Moves between units:
x467: d>x191, a>x124, u>x121, q>x268, j>., h>.
x773: d>x17, a>x874, u>x683, q>x121, j>., h>.
x584: d>x332, a>., u>x303, q>x134, j>x475, h>x869
x942: d>., a>x656, u>x889, q>x762, j>x701, h>x319
x238: d>x701, a>x222, u>x670, q>x3, j>x124, h>x191
x540: d>x731, a>x596, u>x636, q>x929, j>x781, h>.
x564: d>x833, a>., u>x674, q>x332, j>x303, h>x245
x701: d>x942, a>x866, u>x761, q>x89, j>x238, h>x650
x17: d>x494, a>x869, u>x136, q>x214, j>x773, h>.
x670: d>x761, a>x134, u>x869, q>x238, j>x986, h>x214
x132: d>x999, a>., u>x181, q>x965, j>., h>x964
x222: d>x866, a>., u>x134, q>x60, j>x503, h>x238
x356: d>., a>x437, u>x371, q>x693, j>x257, h>.
x869: d>x809, a>x584, u>x168, q>x670, j>x874, h>x17
x647: d>., a>., u>x983, q>x609, j>x585, h>x839
x731: d>x371, a>x875, u>x454, q>x257, j>x540, h>.
x191: d>x650, a>x238, u>x214, q>x680, j>x467, h>.
x656: d>., a>., u>x345, q>x983, j>x866, h>x942
x866: d>x656, a>., u>x265, q>x322, j>x222, h>x701
x746: d>., a>x944, u>x107, q>x889, j>x809, h>x784
x121: d>x214, a>x986, u>x773, q>x467, j>., h>.
x179: d>x260, a>x89, u>x650, q>x454, j>x680, h>.
x454: d>x996, a>x274, u>x179, q>x731, j>x636, h>.
x809: d>x746, a>x332, u>x245, q>x761, j>x869, h>x494
x683: d>x136, a>x771, u>x694, q>x773, j>., h>.
x168: d>x245, a>x303, u>x677, q>x869, j>x771, h>x136
x609: d>., a>., u>x647, q>x9, j>x744, h>x210
x92: d>x693, a>x245, u>x257, q>x494, j>x136, h>.
x744: d>x609, a>., u>x585, q>x674, j>x69, h>x875
x257: d>x356, a>x420, u>x731, q>x92, j>x929, h>.
x48: d>x60, a>., u>x503, q>x166, j>., h>x590
x964: d>x677, a>x132, u>x253, q>x771, j>., h>x694
x136: d>x92, a>x168, u>x929, q>x17, j>x683, h>.
x636: d>x454, a>x10, u>x680, q>x540, j>x657, h>.
x181: d>x69, a>., u>x166, q>x132, j>., h>x253
x134: d>x265, a>., u>x584, q>x222, j>x154, h>x670
x833: d>., a>., u>x9, q>x944, j>x564, h>x107
x154: d>x134, a>., u>x475, q>x503, j>., h>x986
x124: d>x238, a>x503, u>x986, q>x590, j>., h>x467
x274: d>x839, a>x585, u>x89, q>x875, j>x10, h>x454
x503: d>x222, a>., u>x154, q>x48, j>., h>x124
x371: d>., a>x210, u>x996, q>x356, j>x731, h>.
x420: d>x437, a>x674, u>x875, q>x245, j>x677, h>x257
x303: d>x564, a>., u>x999, q>x584, j>x965, h>x168
x694: d>x929, a>x964, u>x781, q>x683, j>., h>.
x409: d>., a>x889, u>x784, q>x319, j>x811, h>.
x107: d>., a>x833, u>x437, q>x746, j>x245, h>x693
x590: d>x3, a>x48, u>x124, q>x436, j>., h>x268
x436: d>x10, a>x166, u>x590, q>x253, j>., h>x657
x9: d>., a>., u>x609, q>x833, j>x674, h>x437
x761: d>x889, a>x265, u>x809, q>x701, j>x670, h>x811
x372: d>x585, a>., u>x60, q>x69, j>x166, h>x10
x494: d>x784, a>x809, u>x92, q>x811, j>x17, h>.
x811: d>x409, a>x761, u>x494, q>x650, j>x214, h>.
x983: d>., a>., u>x656, q>x647, j>x322, h>x762
x437: d>., a>x9, u>x210, q>x107, j>x420, h>x356
x650: d>x319, a>x701, u>x811, q>x179, j>x191, h>.
x889: d>., a>x345, u>x746, q>x942, j>x761, h>x409
x260: d>., a>x762, u>x319, q>x996, j>x179, h>.
x596: d>x875, a>x69, u>x10, q>x677, j>x253, h>x540
x784: d>., a>x746, u>x693, q>x409, j>x494, h>.
x319: d>., a>x942, u>x409, q>x260, j>x650, h>.
x345: d>., a>., u>x944, q>x656, j>x265, h>x889
x253: d>x596, a>x181, u>x436, q>x964, j>., h>x781
x89: d>x762, a>x322, u>x701, q>x274, j>x3, h>x179
x69: d>x744, a>., u>x372, q>x999, j>x181, h>x596
x332: d>x944, a>., u>x564, q>x265, j>x584, h>x809
x996: d>., a>x839, u>x260, q>x371, j>x454, h>.
x771: d>x168, a>x965, u>x964, q>x874, j>., h>x683
x210: d>., a>x609, u>x839, q>x437, j>x875, h>x371
x839: d>., a>x647, u>x762, q>x210, j>x274, h>x996
x10: d>x274, a>x372, u>x3, q>x596, j>x436, h>x636
x268: d>x680, a>x590, u>x467, q>x657, j>., h>.
x265: d>x345, a>., u>x332, q>x866, j>x134, h>x761
x657: d>x636, a>x436, u>x268, q>x781, j>., h>.
x60: d>x322, a>., u>x222, q>x372, j>x48, h>x3
x693: d>., a>x107, u>x356, q>x784, j>x92, h>.
x999: d>x674, a>., u>x69, q>x303, j>x132, h>x677
x166: d>x372, a>., u>x48, q>x181, j>., h>x436
x585: d>x647, a>., u>x322, q>x744, j>x372, h>x274
x781: d>x540, a>x253, u>x657, q>x694, j>., h>.
x677: d>x420, a>x999, u>x596, q>x168, j>x964, h>x929
x874: d>x869, a>x475, u>x771, q>x986, j>., h>x773
x875: d>x210, a>x744, u>x274, q>x420, j>x596, h>x731
x322: d>x983, a>., u>x866, q>x585, j>x60, h>x89
x929: d>x257, a>x677, u>x540, q>x136, j>x694, h>.
x674: d>x9, a>., u>x744, q>x564, j>x999, h>x420
x762: d>., a>x983, u>x942, q>x839, j>x89, h>x260
x3: d>x89, a>x60, u>x238, q>x10, j>x590, h>x680
x965: d>x303, a>., u>x132, q>x475, j>., h>x771
x986: d>x670, a>x154, u>x874, q>x124, j>., h>x121
x944: d>., a>., u>x833, q>x345, j>x332, h>x746
x214: d>x811, a>x670, u>x17, q>x191, j>x121, h>.
x475: d>x584, a>., u>x965, q>x154, j>., h>x874
x680: d>x179, a>x3, u>x191, q>x636, j>x268, h>.
x245: d>x107, a>x564, u>x420, q>x809, j>x168, h>x92

In the rows, 24 means zero.

The rows follow the links: the fewer symbols apart two units are, the more alike their rows tend to be.

Here are some units, each with a row of numbers. One shown again gets a slightly different row.
x89 28,36,28,10,23,35,38,34,32,19,20,33,28,31,28,21,29,22,19,34,18,27,19,23,28,19,33,23,25,16,34,21,26,16,17,29,21,32,41,29,13,25,28,32,11,24,17,31,36,28
x121 18,21,18,32,29,16,21,25,23,28,26,29,28,16,22,19,27,33,35,25,23,30,30,20,23,28,27,17,24,29,13,20,22,19,46,33,30,19,26,36,31,8,27,31,33,23,29,17,26,11
x166 32,17,19,43,24,23,23,27,34,17,38,22,21,25,21,35,17,17,35,31,24,23,26,14,41,23,24,27,17,22,36,21,29,25,22,31,27,24,11,20,29,27,23,31,24,24,20,15,23,28
x210 24,30,21,17,16,29,28,15,24,25,15,20,29,36,33,18,16,29,10,19,26,23,31,20,19,22,20,24,28,26,27,21,29,31,13,7,15,29,32,17,22,36,23,21,20,28,35,25,27,31
x999 26,13,20,32,16,21,19,29,21,26,36,16,14,30,26,35,19,8,27,23,22,24,11,24,30,28,17,40,19,26,27,29,24,27,18,26,33,36,18,20,35,23,20,23,30,28,21,28,19,36
x965 29,11,17,38,21,16,16,20,31,21,35,23,24,26,19,33,26,18,33,27,17,18,19,21,28,33,18,32,24,30,26,26,19,23,25,24,31,23,6,25,37,28,21,23,28,28,14,17,16,27
x811 14,30,38,14,27,24,27,25,23,37,16,25,22,12,27,15,28,29,22,19,33,33,25,30,15,21,24,24,22,28,17,29,25,22,35,28,25,24,36,31,19,10,27,15,30,22,28,30,28,7
x773 26,17,19,28,34,19,16,23,20,24,27,30,27,12,23,22,27,37,38,21,24,20,31,20,17,26,27,20,28,22,11,27,21,15,37,21,29,19,20,32,37,18,29,36,35,31,27,19,18,15
x833 25,23,33,27,18,20,18,17,23,26,19,19,24,32,18,32,26,22,12,27,24,24,20,25,16,26,11,30,32,34,29,28,16,39,14,22,18,26,13,21,25,33,19,6,22,23,23,22,23,30
x107 28,33,32,14,23,19,21,19,26,28,7,21,35,34,27,23,32,26,14,25,16,19,29,26,11,26,17,27,34,36,16,21,19,28,18,14,12,23,22,29,23,36,22,9,24,26,22,23,20,27
x596 26,24,14,29,21,30,29,20,33,20,30,25,20,35,39,16,12,22,29,15,24,16,23,23,32,26,28,30,14,19,20,25,33,9,17,10,27,24,30,17,25,30,30,39,25,33,28,22,17,32
x345 24,18,28,20,24,30,23,16,25,31,20,27,20,21,23,28,28,23,8,25,28,37,24,12,25,24,19,31,27,29,33,26,21,45,16,33,21,35,20,28,22,16,20,6,23,21,29,28,28,22
x371 19,35,30,16,15,24,29,24,11,25,14,16,28,25,25,18,17,34,14,18,33,23,36,26,13,23,20,17,25,27,19,30,33,29,22,13,17,19,33,17,25,31,22,22,20,24,39,20,31,22
x420 24,31,22,14,18,20,26,32,18,29,14,15,23,34,38,21,19,19,20,22,16,23,22,26,18,22,24,35,26,31,16,23,23,21,13,15,25,32,32,24,28,28,23,15,27,29,24,36,16,35
x260 18,35,34,10,18,27,34,30,11,27,16,22,37,23,21,17,26,33,17,30,27,30,30,24,12,20,26,12,32,23,25,22,29,30,27,28,16,22,38,23,20,26,22,23,15,21,30,22,39,17
x265 22,17,28,26,28,30,23,18,32,29,26,27,14,19,24,27,28,19,17,18,32,35,11,20,33,24,17,36,21,28,33,29,23,37,17,34,28,33,22,28,20,11,18,10,23,24,22,35,24,18
x761 24,28,26,12,33,29,27,20,36,34,13,29,22,24,34,17,30,22,15,19,22,33,23,24,29,19,26,30,21,29,23,22,20,25,24,30,26,35,35,36,13,12,26,16,26,28,24,36,25,14
x942 23,37,21,12,29,32,31,20,20,28,11,28,26,28,20,21,33,29,12,28,22,30,32,31,26,25,26,14,33,28,32,17,19,33,21,21,14,21,30,24,9,26,24,13,17,14,30,28,35,30
x731 17,32,35,20,14,26,29,24,18,25,24,14,25,22,30,15,16,30,24,14,34,21,26,33,15,19,24,19,21,20,15,30,38,19,25,13,22,16,38,14,23,26,28,28,24,27,39,25,28,19

Each walk starts at a row. The symbols on each line, taken left to right, move it on to the next unit.
Each answer is a row, close to the row of the unit it stands for.
25,26,21,23,24,29,28,16,20,27,22,26,19,27,13,29,27,22,10,31,32,32,23,27,34,23,22,19,35,25,40,25,17,44,19,27,17,27,20,16,14,25,18,11,16,8,26,29,35,29
u u j q h h a q a 23,25,25,28,28,34,28,17,28,28,30,28,10,23,16,31,29,12,17,27,28,29,12,32,37,25,21,23,25,19,42,23,18,37,19,29,26,23,23,13,12,20,21,16,14,16,22,34,29,28
h j q q u j d d j 30,28,20,20,25,31,36,33,34,18,30,31,28,30,25,22,28,20,29,32,15,21,16,23,31,24,35,23,23,14,32,17,28,10,23,34,28,28,35,30,16,22,28,39,15,24,16,27,31,29
25,36,25,9,23,32,36,29,24,20,12,28,34,30,25,19,28,31,15,33,21,27,27,20,23,22,25,18,32,22,36,19,26,30,15,26,18,31,35,26,16,29,24,23,13,18,26,25,40,28
u h a q u j 25,38,22,16,35,33,33,23,28,30,17,29,19,27,24,19,32,22,18,27,20,26,20,39,31,24,32,13,29,21,30,16,17,22,23,22,21,25,35,21,3,22,25,21,18,15,21,36,29,27
u h u q q q u 17,37,32,15,28,29,27,24,15,31,16,28,18,17,19,19,30,25,19,21,27,24,27,38,19,23,27,11,28,20,22,24,23,24,36,27,22,13,33,21,13,18,29,22,20,15,28,30,36,15
28,30,23,18,18,32,32,19,31,24,24,19,26,37,39,18,14,19,17,14,28,21,23,24,26,22,25,27,16,19,22,25,33,18,11,9,21,26,38,16,19,33,27,27,20,31,33,28,21,32
j d j d q a u 26,18,26,31,11,32,28,15,26,20,33,20,12,28,30,29,15,17,19,16,35,22,11,21,31,20,19,34,18,21,36,31,30,31,10,17,25,29,20,12,23,31,19,24,20,26,28,26,25,35
u u j d q j 32,18,30,38,24,30,23,29,36,16,37,23,16,27,21,36,19,14,28,27,27,22,21,18,40,19,25,31,9,16,41,26,31,26,18,33,26,28,17,17,24,28,27,27,19,24,22,22,20,29
33,30,30,28,27,29,28,34,42,16,31,25,25,33,30,24,16,17,33,27,19,19,31,17,38,17,31,26,8,22,29,21,33,9,20,29,30,24,26,17,15,33,29,32,20,28,20,20,17,28
q a u d u 28,23,30,24,20,31,33,27,29,18,32,29,20,26,22,30,26,16,20,29,30,28,6,22,32,21,25,29,21,16,43,26,27,32,14,35,26,34,26,20,20,24,22,27,13,20,19,32,34,27
u q q j d j d 26,23,36,31,22,34,25,27,33,17,31,22,15,27,24,36,18,18,22,29,29,24,21,15,37,18,24,33,12,21,41,26,33,31,8,29,25,31,18,12,18,30,26,20,18,23,22,24,21,31
25,30,14,25,37,31,30,23,32,26,27,33,17,26,21,19,33,18,26,29,17,25,20,35,38,29,34,14,28,16,28,15,17,15,27,28,25,21,28,27,6,17,28,31,21,19,18,31,28,27
q q d a d u u h u 26,31,26,12,27,28,25,19,24,32,9,28,27,26,31,18,32,33,9,22,28,34,33,19,23,21,21,27,31,35,24,19,19,34,21,24,21,29,32,32,14,17,22,9,25,23,32,30,29,18
j d q h j j q d j u 17,32,30,21,30,25,29,27,19,30,24,26,20,13,18,21,31,24,27,27,26,26,23,41,20,22,30,8,25,19,21,24,24,17,42,28,25,10,34,26,14,18,28,30,22,17,23,25,32,18
33,23,16,38,30,23,22,29,36,15,32,29,29,30,25,25,16,24,39,29,16,19,36,15,37,25,31,24,15,21,28,17,27,12,29,26,31,22,18,25,27,29,27,37,23,27,21,10,18,29
u q d u q u j a 28,10,10,37,20,22,25,25,27,13,39,28,23,25,15,31,29,17,32,33,22,25,19,16,39,27,27,23,20,19,35,23,24,26,26,31,32,28,13,26,30,26,23,33,20,20,17,17,33,31
h q a q h 29,19,7,36,23,23,25,21,29,19,38,24,26,33,31,20,14,25,31,23,21,20,29,18,33,29,27,25,18,18,19,21,28,10,27,16,28,25,17,25,33,29,27,42,26,29,26,14,24,30
21,25,19,27,23,17,26,33,19,18,34,27,32,20,19,22,27,31,34,32,21,23,28,25,24,26,29,11,23,16,23,22,28,13,41,31,25,17,28,32,31,21,29,43,25,20,21,14,36,18
u q d u q u j a 28,25,4,31,35,23,24,22,28,22,31,31,24,25,18,21,29,22,33,35,14,27,27,28,40,32,30,15,24,21,27,14,15,15,32,26,25,18,17,30,22,22,24,37,23,19,18,20,28,29
u d u u a u h 26,23,15,21,20,19,21,36,21,27,25,17,23,36,39,21,16,14,30,23,14,21,22,31,25,28,26,34,22,30,14,22,22,12,22,19,30,30,28,25,31,27,27,28,36,32,19,31,14,36
18,37,41,17,19,23,27,30,19,23,12,18,31,26,24,22,17,35,19,29,31,27,41,22,15,18,27,18,22,25,26,24,36,29,27,25,16,18,31,17,20,33,26,18,19,20,34,16,28,18
a a h a h j h j j 25,24,23,36,23,17,23,31,24,18,33,20,31,22,21,26,19,28,39,31,22,22,39,21,25,25,31,12,14,19,21,21,33,13,37,27,28,14,21,22,31,28,31,40,23,23,26,8,24,20
d u d u j u 12,27,33,19,29,23,26,22,23,32,21,24,20,12,25,15,30,26,29,18,27,30,26,29,20,22,29,22,20,27,15,23,25,19,43,33,29,19,36,33,22,3,27,25,30,26,30,27,25,6
